Known rows:
[-15  22  17   6   8   6 -18  -5  -5   4   0  -8   6  12  -8  14  12  -9
  10  10  -4   1  16   6 -11 -17   8 -27  12   7   6  12   7  -9 -15 -15
 -28  13 -19   7   5  17 -17 -13]: stulofik
[ -4   3   0  -2 -14  11  -5 -17 -36  -7  -1   6  13 -16  12 -18 -10 -11
  -8  25 -28  -3  -5   0 -27   7 -15  40  13   6   5 -15  -6  -2 -14 -10
  17  -3 -17  -7 -14 -21  -2 -14]: klede
[ -4  10  -3 -22  26  -3 -49  19  12   5 -12  -4  18   9  12  11   1 -22
  12 -25  -5   7  24 -28  12 -28  41  16   3  23  19  16 -33  -1  15  -1
  16  15 -15  19  13  25  30  -9]: figos
[-23   8  32  18  36  10  -9   5   6   2 -32 -18   8  19 -15 -11   9  -5
  -8  -1  -3  16   1  21  -1   7  20 -30  -8  -1   5  -4   0   0 -21 -16
 -18 -21   4 -13   3  18 -12  -7]: zuskeskor
[ -5  -4  17 -15  -3   2  17  -5 -33  -7  -1   5  19 -13  -4  -9 -11  -4
  16  18 -21   2   9  -7 -11  -1 -25  19   9  12   7  -6  13  13  -9 -17
  22  -6 -16  -3  -2 -36   2 -13]: druplom
[  5  -8  -3 -11 -11  19  22 -15 -19  -2   3   5   9 -24  26  -8 -13 -11
  14  16 -23  10  -4  -5 -22  20 -23  21  38  -4   3  -1  -1   7 -18 -36
  25 -25 -13   0 -11 -27  -3 -11]: kluto
[ -5  -6 -31  -8 -12 -14  11  18  32  -3  31 -20  -3  -7 -23  -1   6 -24
   3 -21  34   0   8  -3   8 -28 -22   3  -7 -14  -8 -14 -10 -10 -10  12
 -28  28  15  -4 -22 -24  -5   5]: pubras
[-45  10  22  28  -4  22 -32 -10 -16   5  14 -11   2  20 -14   9  21   9
  -9  38 -29  -4 -13   5  -5  -2   4 -25  -4  13  -7  -1  -2 -18 -18  -8
 -46  -3 -12   4  -7  33 -18 -14]: lefum
[ 25   1 -22 -13  -6 -29   8  40 -26  19  14  24  -8   2  18  16  29  17
 -30 -14 -21 -15 -22  13  -6  -1   1 -15  -4 -12  29  13  38   9   5  19
   8  27  -7  14  18  -1 -27  -2]: plemon
[ 15  29  -8  30 -15  -1   7 -32 -21  20 -13  37 -45  -3 -11   0 -31  11
   4 -20  41 -15  17   6  -7  -5   3  17 -17  23 -24   5  31   9  59   8
  -3 -20 -12   3   4  -4   2  12]: lakluflek
[ -6  -8 -14 -20   5  -7 -27  24   8  22   5 -11  -1  -2   7   4 -10  -5
   6  -5  -5  12  14 -35  24 -26  22  19  -8  14  11  12 -49  -4  15  12
   8  11   3  12  12  18  22   0]: vilik
[-23 -10  20  23  24   9 -12   4   4  -5 -21 -13   6  14  -9 -23   9   5
 -32   6 -19  10 -28  22   3  28  17  -3 -28  -4  -2 -28 -13  -2  -8   7
  -4 -27  19 -20 -11  12   1  -3]: moplar
[ 37  27  18  14  -5  -4  -3 -56   9 -31 -29  12  -7   8   1   3 -17   8
  23   2  51 -17  29  11 -10  -5  12  -5   5 -11 -20  10  10  -8   8   7
   6  23   0  -2  13  18   7  21]: zeflu
[-39  -5  42  13  16   8  -3   8  -7   2   1 -18   9  19 -33   6  12  13
   6  24 -21   5  -5   2  13   4  -2 -39 -16  15  -2  -3  11   2 -11 -12
 -28 -21  -1  -2   4   9  -4 -10]: vobis
[ -2  12 -18  -2   4 -13  -2  11  36 -22  13 -15  16   3 -17   6  19 -40
   4 -40  35  -5  15  11  -8 -22  -7  -2   7  -8   1 -13   9  -7 -11  -1
 -17  30  -2  -2 -25 -22  -3  -3]: gredrin
[ 20  29   5  21  -9  -1   4 -39 -21  20 -13  21 -33  19 -13  -1 -36 -16
  17 -31  42  -8  38  18 -31  -6  20   0 -16  22 -10  -1  13   2  55  -2
  -2  -7 -23   0   1 -12  -3  -3]: tradral
[-36   1  19  15   3  14  -6   9  -3  27   6 -23 -13  11 -22   0   3  10
   4  36 -11  16   1  -2  11  -8  -1 -35  -5   2  -8   8 -13  -8 -23  -8
 -49 -11   3  -4   5  25 -25  -6]: fludrun
[-32   4  16  22  36   7  -5  21   5   9 -29  -5  -6  -3 -12 -11  12  15
 -22  -4  -8  16 -26  11  16  14   6 -13 -13   5  -5  -5  18  10 -16  -3
 -17 -40  16 -12   6  17  -9   4]: pitras

Facts:
bikle: ζ zeflu; φ b
ploto: ζ figos; φ a
grali: ζ klebom; φ a
laru: ζ drife; φ e
terodas: ζ fabra; φ e
legras: ζ nozi; φ d
taze: ζ kegil; φ d
tisten: ζ pitras; φ f
trobu: φ a
gridis: ζ sigre; φ f
trelumel: ζ fludrun; φ a
tukon: ζ klili; φ d
tigras: ζ fotran; φ a
nozi: ζ skaske; φ a
skepas: ζ govar; φ f
tradis: ζ trufivem; φ b
bifler: ζ plavi; φ c
klevetrar: ζ truror; φ a
drigre: ζ grali; φ b
flagel: ζ plugim; φ d
sapak: ζ plasaskis; φ a
fletrul: ζ flakasus; φ c
flakasus: ζ grizus; φ a
dere: φ c
trufivem: ζ grevedi; φ b
klekliplek: ζ gridis; φ d
pubras: ζ maflafu; φ b
vilik: ζ plestel; φ b
badul: ζ vobis; φ e
relem: ζ sapak; φ e
drife: ζ lakluflek; φ a
vomol: ζ sokel; φ a
brosan: ζ biplu; φ f
pesen: ζ latrepli; φ b
plomin: ζ feskil; φ d
stipes: ζ pubras; φ d
latrepli: ζ laru; φ c
pobre: ζ tigras; φ b
zoklu: ζ stabo; φ b
plemon: ζ nodre; φ f
plestel: ζ ploto; φ f
patra: ζ drusta; φ e
kogul: ζ bikle; φ d
plidram: ζ brakur; φ a
befluk: ζ moplar; φ a
britam: ζ kliplon; φ c
klili: ζ plidram; φ a
mapuvok: ζ klebrim; φ a
grevedi: ζ trukar; φ a
trukar: φ a
brakur: ζ plevi; φ b
plasaskis: ζ nerus; φ d
zuskeskor: ζ grifler; φ c
plugim: ζ drigre; φ f
rezil: ζ pasal; φ d
nabi: ζ vilik; φ b
grizus: ζ gesuk; φ b
gredrin: ζ trobu; φ c
stabo: ζ patra; φ c
pasal: ζ klede; φ b
gesuk: ζ skepas; φ b
klebrim: ζ pedrar; φ d
pedrar: ζ nokunus; φ f
pitras: ζ zuskeskor; φ f
klede: ζ druplom; φ d
posku: ζ plomin; φ a
feskil: ζ brosan; φ b
druplom: ζ klekliplek; φ e
vobis: ζ trelumel; φ e
norul: ζ klizi; φ f
plavi: ζ nabi; φ b
sigre: ζ zemas; φ f
moplek: ζ fofla; φ f
biplu: ζ stiklar; φ e
dreklor: φ e
drusta: φ c
fludrun: ζ zuful; φ b
stiklar: ζ metrun; φ f
plevi: ζ pigrosir; φ b
brero: φ d
kunak: ζ gredrin; φ e
kluto: ζ klevetrar; φ a
grifler: ζ badul; φ d
truror: ζ listo; φ f
rolu: ζ zagok; φ a
nodre: φ b
dragral: ζ taze; φ a
stulofik: ζ brarol; φ c
klizi: ζ tradral; φ f
figos: ζ flagel; φ c
ratasok: φ b
listo: ζ zugrol; φ c
sebis: ζ bifler; φ f
flisko: ζ tukon; φ a
lefum: ζ moplek; φ d
pobu: φ f
brarol: φ a
tragros: ζ flisko; φ e
nokunus: ζ tebri; φ f
zugrol: ζ terodas; φ b
kegil: ζ kunak; φ e
zemas: φ a
fabra: ζ rezil; φ b
metrun: ζ kogul; φ f
skogin: ζ brizam; φ c
petrubam: ζ britam; φ c
ruski: φ a
maflafu: ζ pobre; φ b
tradral: ζ zoklu; φ c
sokel: ζ tevul; φ c
drapli: ζ befluk; φ c
drafo: ζ kluto; φ d
pigrosir: ζ drafo; φ b
moplar: ζ tisten; φ d
zuful: ζ lefum; φ f
fotran: ζ dragral; φ d
tevul: ζ mapuvok; φ b
zeflu: ζ tredri; φ c
zagok: ζ posku; φ a
fofla: ζ fletrul; φ b
tredri: ζ pesen; φ e
nerus: ζ vomol; φ a
tebri: ζ drapli; φ b
govar: ζ stulofik; φ e
brizam: ζ petrubam; φ e
lakluflek: ζ norul; φ f
skaske: ζ plemon; φ f
kliplon: ζ legras; φ f
klebom: ζ tradis; φ b

Rows:
No name comes twice in this set of rows, the named rows included.
[  5 -22  -2   4  15   5  17   6  25  -4 -12  -4   0   5   8 -10  -1  -1
  -9 -24  -1  11 -22  14   7  34  11 -12  -7 -13   4 -12  -7   6   8  -6
  17 -32  19 -10  -5  -6   9   4] -> sapak
[ 34   9   5   8 -18  -3   9 -44  12 -17 -14   5 -17  -4  -2  -2 -27  26
  17  26  47 -13  19  -3  10  -5  -3   0  -3 -22 -31   9  -9 -10  -1  21
   0  25  21 -10  17  16   6  32] -> bikle
[ -2   0  -2   7  -9   2 -19  -8 -10 -11   7   2   6   6   2  -3   5  -3
 -15   8 -13 -10  -9   5  -9   2   4  10  -7   4   0  -9  -7  -9   5   8
   0   9  -3  -3 -10   4   3  -3] -> brero
[ 31   1   5  -5 -12  -7   6 -29  26 -36 -13  -5   4 -10   7  -1  -4  28
  14  39  32 -11   7  -9  22  -7  -8  -4  13 -37 -20  13 -13 -14 -36  22
   1  40  29 -11  20  26   7  34] -> feskil
[ 22   5   8   7 -12   1 -23 -41  18 -57  -9   2  21  -1  13   2  13  26
  -4  38  12 -25 -11   0   8   4  -3   8   8 -26 -19   1  -3 -17 -30  23
   8  42  16  -6   4  30  16  24] -> plomin
[-46  20  15  24  13  16 -19  13  -5  17  -2  -3  -9  -1 -16  12  23  17
  -8  21 -16   6 -15  -1  12  -7  -4 -26   5  15 -10  15  25   2 -19 -13
 -49 -18  -4   7   6  29 -20  -4] -> zuful
[  2 -25   5   1  28  -8  20  21  15  12 -35 -18  -9  -1  -8 -35 -16   4
 -23 -13   8  23 -16  15  14  19  11   0 -33 -21   5 -21 -25   5  -9  17
  15 -26  38 -29   1  -7  -1  12] -> tevul
[ -6  10  -8   4   6  -2  -5  13  -3   3  -8  11  -5 -14   1   2   6   7
 -10  -7   1  -3  -9  -4   8  -6  -3  10   4   5   0   5  22   8   0   4
  -3  -2   3   4   3   1  -2   4] -> pobu
[  0 -14   3   9  15  -3  -7   3   4 -12 -19  -4   7   5   2 -23   3  -3
 -34  -8 -11   3 -24  18  -2  24  15  16 -28  -8   5 -28 -11   0   2  17
  17 -12  18 -20 -11  -3   7   3] -> plasaskis
[-33  22   5  17   1   9 -17  11 -11  16  11   0  -8  -3  -9  19  21  13
  -3  18 -10  -2  -8  -7   9 -16  -9 -18  12  17  -8  19  29  -1 -13 -12
 -42  -2 -12  12   5  23 -18  -6] -> skepas

The same elements again, as new rows of numbers:
Known rows:
[  8  22   8   9  -3  -8   2  -6   0  -6   2  10 -11  17 -28  26   0  15
  -7 -10   4 -23   9 -11 -22 -12 -39   8 -21  12  12 -24   1  -6 -15]: nokunus
[ 23   1  12  27 -38  -7   1 -30  22   1   5   9 -30  34  31  -3 -17  -5
 -14  13  -2 -13 -15  17 -14  21 -14  24  32  33  22   6  31  25   1]: fotran
[ 29   3  10   3 -35  13  -7 -30  12   1   5   2 -32  29  12  -2 -21 -11
  -8  15  -4  -5 -16  22 -13  11 -12  26  35  47   7   4  22  28   3]: dragral
[  2  -7 -13  15 -23 -22  -5  19 -17  11  -3   4  12  -1  -2 -28   6  -6
 -16  13  16 -10  10  -8 -19  -2 -23 -18  35 -18 -28   5   2 -20  -6]: nabi
[ -4  16  -6   4  -7   7  17  10  13 -12   9  15   2  14  -7  13  -1  26
   3   5  23  -9  -6  -5   3 -10   3  -7   0  13  16 -11   2   2  11]: vobis
[ -8  16 -26   4 -18 -11  20  15  25 -42  15  15  -7  -3  -7 -35 -10  30
  15  11  20   2   5   2  21   9  11   0  12   5 -14 -10  -3   5  16]: gesuk
[ -8  18 -26   5 -18 -12  19  16  24 -41  14  15  -6  -2  -6 -33 -11  29
  15  10  19   2   5   1  21   9  10   0  12   6 -14  -9  -4   5  14]: grizus
[ -1  -4 -15  13 -24 -23   2  13 -12  11   1   1  16  -6  -1 -35   2 -11
 -17  12  17  -9  11 -11 -14  -8 -26 -16  39 -18 -27   2   3 -19  -7]: klebom
[ 23  -2  17  29 -38  -8  -5 -25  16   0  -1  13 -34  36  30   2 -16  -2
 -13  12  -3 -15 -15  17 -20  26 -14  21  29  36  20   9  30  24   3]: stipes
[ -6  18 -16   6 -14  12  26  11  23 -26  18  12  -1   2   4 -17  -7  35
   9   6  34   1 -10  -9  26  -4  24 -12  12   8   1 -14  -6  10  27]: govar
[  9  10  -5  15  -4 -19  12   0   4   2  12   1 -21  -4   2   7   2  -3
   4   2   3  -9 -20  -9  -9 -11  -7   5   6   6  -1   7  -4   0  -1]: dere
[ 23   2   7   0   4  17 -20   3  20 -30 -41  16 -21   2   8 -22  29  -7
  14   7 -40 -12 -30  -3 -11   5  10 -41   1 -10  -3  14 -16   5   3]: klili
[ 17  -2  11  24   1  -3 -13   3  32 -29 -43  26 -21   7  27 -25  31   1
  10   4 -37 -21 -31  -8 -12  16  11 -47  -4 -21  11  14 -10   3  -1]: tukon
[  0   6 -23  -3   8 -25  35 -55 -12 -14   8 -11 -22  13  18 -33 -13 -20
 -10 -12  -1 -19  -9 -45  -4   7  -8  18   9 -33  77  -3  18   7 -10]: klekliplek
[ 19  13  -3   5  10  -5   4 -17   2 -19 -25  -3 -34  -1   9 -15   3  -9
  -1  -7 -17 -18  -8 -21   5  12 -10 -22   2 -32  25 -20  -7   6  -3]: truror
[  5   3   5  18 -15 -17  11 -16  10 -12  -1  10  -7  10  18 -18   3   2
  -4   0   5 -13  -7 -14 -16  -2 -11   6   2   0  23   5   0   1   1]: legras
[  6  11 -31 -30  12  -5  32 -61 -21 -13  14 -22 -19   8   0 -36 -19 -30
  -9 -12  -1 -10  -6 -43   1  -8  -8  27  15 -21  64  -7  12  10  -6]: zemas
[  7  22   3   9  -8  -6   6  -2   6 -17   5   8 -14  11 -20   9  -4  24
  -1  -8  11 -16   6 -13  -5  -9 -23   3 -14  12   2 -24  -7  -1  -4]: pitras

Rows:
No name comes twice in this set of rows, the named rows included.
[  0  -8  10   9   2 -13   1  15 -35   6 -16   7 -21   3  26  30   6   0
   9  11  39   5   1   3 -12  11   2  24  -9  -3  45  19 -26   1  33] -> biplu
[  4  24  18   5 -10   3  38 -14  51  16 -26   5  12 -31  25  -1  13 -28
   1  14   9   0  -1  24  -4 -63 -30  12   7   6  29 -14 -19  -7  15] -> patra
[  3   9 -28  -7  11 -21  18 -18  -5 -18 -11  -2 -23   5   2 -20  -8 -22
   1   3 -13 -14   0 -14   2  14 -11   5  15 -35  43  -4  14   2  -9] -> fabra
[  0  10 -32 -13  12 -25  23 -26  -9 -15  -4  -6 -23   5   2 -21 -13 -25
  -2   2  -9 -15   3 -18   2  13 -12  12  17 -38  52  -6  19   3 -10] -> pasal
[ -4  11  -1  16 -16 -15  16  -8  16 -26  15  19   0  16  -2 -14   2  26
   1  -3  10 -16  -7 -18 -12  -5  -6   6 -12  13  17  -1   2   0  -2] -> grifler
[ 16   3  -6 -10   8   8  -2 -18   5 -23 -21   4 -21   6   5 -25  12 -15
   6   0 -26 -12 -22 -18  -8   2   4 -17   5 -14  21   7  -6   7  -2] -> klevetrar
[  0   6 -10   6 -10 -19   7   5   6 -12  -8  11 -10   1  -1  -8  -1  -5
   3  12   2  -8   6   6  -8   4 -17   8  12  -4   8   2   4  -5   0] -> ratasok
[  8  13  11  16  -4 -25  21  -2  15   9  -2   0 -19 -29  18   7   9 -18
  13   8  10   3 -12   7 -11 -33 -17  29  -4  10   8  10 -27  -5  13] -> latrepli
[ 14   9 -17   5  15 -17  14 -13   4  -6  -3  -4 -33  -2   7  -1   4 -17
   7  -3 -19 -15 -30 -22   0   1   5 -10   6 -23  21   3   2   4  -6] -> listo
[  4  12   0  -8  -7   4   2 -11   1 -17  10  13   2  19 -30   6   5  14
   2  -2   1 -13  -3 -11 -25 -20 -20  14 -14  27   8   1   0  -3  -9] -> befluk
[ 18   1  12  15  11  18 -18  28  24 -14 -52  26 -20   7  17  12  36   0
  12  14 -29 -18 -32   6  -5  14  16 -61   2 -24  10   8  -9   2   8] -> tragros
[ -1  22 -22  13 -15 -12  25   9  25 -29  36   5 -17  -9  -2 -23 -10  31
  16   1  22   3 -21 -16  25  -6  23  -1   6  16 -25  -5 -13   9  18] -> stulofik
[  3 -10  -1  27 -30 -20   3  -6 -12  11   4   1  16   4  18 -43  10  -2
 -24   2  20 -16  -5 -31 -25 -11 -18 -17  27 -13 -10   9  -1 -15  -4] -> flagel
[ 12   0   2  16   2 -10   1 -13  21 -26 -28  16 -20   7  25 -27  20  -6
   3  -1 -28 -21 -24 -19 -10  13   5 -29   0 -25  28   8  -1   4  -2] -> drafo

